Below are the code and all the weights of a small trained network. Each question names an input and a target symbol and asks about switching units off, where a switched-off unit gives its printed mean instead of its output.

import numpy as np


def w(rows, s, z=0):
    codes = np.array(rows[::2]) - 128.0
    scale = np.full(codes.shape[1], s)
    scale[-1] = z or s
    return codes * scale


def norm(h):
    return h / np.sqrt((h * h).mean(-1, keepdims=True) + 1e-5)


def f(y):
    return y / 2 * (1 + np.tanh(0.7978845608 * (y + 0.044715 * y**3)))


def softmax(a):
    e = np.exp(a - a.max(-1, keepdims=True))
    return e / e.sum(-1, keepdims=True)


def log_softmax(a):
    a = a - a.max(-1, keepdims=True)
    return a - np.log(np.exp(a).sum(-1, keepdims=True))


def net(x, mask):
    ids = ['ΓΛΠΨΩαβδεηθτ'.index(c) for c in x.split()]
    T = len(ids)
    res = E[ids] + P[:T]
    q, k, v = (norm(res) @ M[0].T for M in (Q, K, V))
    z = softmax(np.where(np.tri(T) > 0, q @ k.T / 2**0.5, -1e9)) @ v
    res = res + np.where(mask[0], z, O[0][:, -1]) @ O[0][:, :-1]
    y = f(norm(res) @ A[0][:, :-1].T + A[0][:, -1])
    res = res + np.where(mask[1:17], y, B[0][:, -1]) @ B[0][:, :-1]
    return log_softmax(norm(res)[-1] @ U[:, :-1].T + U[:, -1])


Q, K, V, O, A, B = {}, {}, {}, {}, {}, {}
E = w([
[115,118,123,137,100,133,141,166,185,138,133],'Γ',
[82,98,211,85,113,128,106,107,147,132,157],'Λ',
[198,148,126,89,190,250,112,99,129,114,129],'Π',
[166,137,147,132,116,117,151,164,133,139,177],'Ψ',
[129,90,143,149,79,135,131,172,151,141,143],'Ω',
[118,157,78,95,91,134,137,71,98,133,154],'α',
[125,147,72,63,124,129,74,191,164,40,114],'β',
[141,148,137,147,186,136,142,90,126,88,133],'δ',
[150,117,142,137,88,103,141,166,125,131,163],'ε',
[140,193,175,168,87,133,134,89,108,71,93],'η',
[140,137,132,116,122,145,130,160,177,147,143],'θ',
[27,158,115,159,91,114,107,137,118,136,130],'τ',
],0.025)
P = w([
[201,88,122,107,165,35,115,130,135,215,1],'0',
[206,150,144,96,163,108,84,103,144,144,116],'1',
[178,169,154,98,159,98,161,94,155,104,122],'2',
[150,150,149,117,146,109,164,114,176,92,127],'3',
[131,128,158,140,147,135,172,119,175,82,150],'4',
[132,115,160,148,135,152,181,141,175,59,171],'5',
[122,102,178,159,127,177,176,149,178,54,195],'6',
[129,99,133,117,138,187,143,106,164,64,114],'7',
],0.0087)
Q[0] = w([
[80,184,110,159,58,104,133,177,149,179,186],'H1',
[211,47,135,218,90,68,184,254,244,214,150],'H1',
],0.0077)
K[0] = w([
[130,82,132,203,175,91,22,191,102,142,61],'H1',
[175,105,87,114,170,12,113,116,69,242,2],'H1',
],0.0079)
V[0] = w([
[202,106,185,60,237,185,216,123,185,3,106],'H1',
[184,104,83,31,127,238,94,75,173,172,147],'H1',
],0.0057)
O[0] = w([
[184,58,164,171,196,121,147,162,147,88,86,255],'H1',
[127,92,87,53,155,169,255,182,79,146,83,252],'H1',
],0.012,0.0042)
A[0] = w([
[54,151,63,91,93,148,168,131,53,217,144,7],'N1',
[178,162,65,92,182,115,110,166,156,118,183,27],'N2',
[6,166,128,162,153,103,93,82,53,125,136,109],'N3',
[185,65,124,169,200,145,157,96,97,128,132,96],'N4',
[140,98,116,230,221,109,105,81,148,107,112,113],'N5',
[111,67,203,75,151,149,67,122,121,151,140,103],'N6',
[133,117,156,134,80,124,159,158,124,129,198,177],'N7',
[132,176,45,68,156,70,81,157,103,63,78,182],'N8',
[160,130,77,141,133,8,130,106,57,140,116,3],'N9',
[109,81,202,127,126,123,129,74,179,98,136,252],'N10',
[114,176,126,100,202,117,154,115,169,140,133,141],'N11',
[57,183,103,138,75,103,78,80,141,156,190,84],'N12',
[159,179,192,182,84,145,55,78,138,81,98,39],'N13',
[143,73,129,86,154,123,201,166,138,136,129,45],'N14',
[128,158,134,84,63,164,176,126,111,193,108,146],'N15',
[161,140,110,157,117,184,119,57,155,54,128,175],'N16',
],0.011,0.0029)
B[0] = w([
[140,151,38,118,90,135,163,234,36,39,161,231],'N1',
[39,109,142,144,86,95,155,164,142,136,68,148],'N2',
[118,220,24,151,106,227,67,56,187,117,79,158],'N3',
[136,119,19,127,142,166,98,135,146,122,121,254],'N4',
[123,103,96,168,135,149,133,16,57,54,185,215],'N5',
[2,136,185,105,227,110,171,131,166,153,164,134],'N6',
[82,114,78,122,172,99,116,107,147,174,68,161],'N7',
[97,126,126,198,64,104,172,163,153,52,246,168],'N8',
[98,173,66,80,191,101,165,178,84,131,166,135],'N9',
[109,221,88,114,183,64,114,131,75,142,132,204],'N10',
[126,63,46,179,104,70,100,112,88,141,158,169],'N11',
[170,36,194,145,133,197,101,128,101,156,139,199],'N12',
[194,201,164,125,87,165,198,190,114,92,83,191],'N13',
[131,160,203,101,83,125,53,80,101,82,137,245],'N14',
[84,147,104,192,141,115,186,29,68,60,142,215],'N15',
[138,138,103,196,118,76,180,198,25,68,34,229],'N16',
],0.008,0.0093)
U = w([
[95,100,72,196,103,79,239,61,232,187,58,184],'Γ',
[24,146,178,85,174,63,108,93,124,116,95,199],'Λ',
[183,62,136,90,161,213,208,162,167,132,80,199],'Π',
[136,159,26,146,162,51,100,218,163,196,75,168],'Ψ',
[90,12,185,253,96,157,171,121,48,182,134,55],'Ω',
[82,162,74,90,87,134,246,117,64,101,186,128],'α',
[144,96,108,85,75,68,22,239,200,14,142,93],'β',
[180,61,93,222,183,49,61,27,132,65,160,81],'δ',
[192,99,172,143,102,112,101,172,92,169,175,180],'ε',
[195,228,230,211,123,89,199,129,118,103,80,87],'η',
[106,61,210,70,42,92,115,25,113,47,50,4],'θ',
[123,195,110,131,83,177,24,85,161,112,138,153],'τ',
],0.0056,0.003)

Each question gives the input, a string of symbols that net reads in full, and the target symbol t.
The units are the heads (2 rows each of Q, K, V and O) and the neurons (one row each of A and B). Each row of codes is followed by its name. A weight is (code - 128) times the scale printed after its matrix; where a second scale follows, it is the last column's (O, A, B and U).
mask holds one flag per unit, heads first, then neurons. A switched-off unit (its flag False) gives its mean, the last column of its rows in O or B, instead of its output. The means were averaged over made-up inputs and are rounded, as every weight is.
A unit's drop is (log p(t) with every unit on - log p(t) with that unit switched off) / (log p(t) with every unit on - log p(t) with every unit switched off).
The circuit of an input: a set's keep is (log p(t) with only the set's units on - log p(t) with every unit switched off) / (log p(t) with every unit on - log p(t) with every unit switched off). Starting from the 12 units with the biggest drops (on a tie, the unit counted first), units are removed one at a time, each time the one whose removal leaves the highest keep (on an exact tie, the one counted first), for as long as the keep stays at least 0.8.
circuit, biggest first: the units of the circuit, biggest drop first
most important unit: the unit with the biggest drop
top k neurons: the k neurons with the biggest drops, biggest first
drop when u is switched off: that unit's drop, to one decimal
input Π α δ Ω, target Π: circuit, biggest first -> H1; N16
input δ δ δ τ Γ, target δ: circuit, biggest first -> H1; N5; N1
input β α τ Π Π β δ θ, target β: circuit, biggest first -> N14; N5; N15
input α α θ η ε δ ε α, target η: circuit, biggest first -> H1; N13; N16
input Ω Π Λ, target Λ: top 2 neurons -> N6; N10
input θ α β δ η Λ δ Ψ, target θ: top 2 neurons -> N14; N1
input ε α α ε, target ε: circuit, biggest first -> H1; N12; N15; N5
input θ α Γ α η τ, target τ: circuit, biggest first -> N3; H1
input η α η Γ, target η: circuit, biggest first -> H1; N13; N4; N1
input θ α η α, target η: circuit, biggest first -> H1; N13; N4
input δ η α δ α, target δ: circuit, biggest first -> H1; N1
input Λ α Π β Λ α Ω, target Λ: most important unit -> N7
input β α η Π ε, target β: circuit, biggest first -> N15; N14; N5; N16
input θ α Ω, target θ: top 3 neurons -> N14; N1; N16
input Γ δ Π Π η Ψ τ Γ, target Γ: top 3 neurons -> N1; N14; N5
input Λ α δ Π δ Ω β Ω, target Λ: top 2 neurons -> N7; N1
input δ δ α α δ α α ε, target δ: top 2 neurons -> N5; N1
input α α α α Ψ α δ α, target δ: top 2 neurons -> N5; N1
input τ Ω α Λ Ω β θ, target τ: top neuron -> N3
input Γ α δ Λ α θ, target Γ: top neuron -> N1
input ε Γ δ Ψ, target ε: top 2 neurons -> N12; N15
input Ω α Ψ, target Ω: drop when N14 is switched off -> 0.2
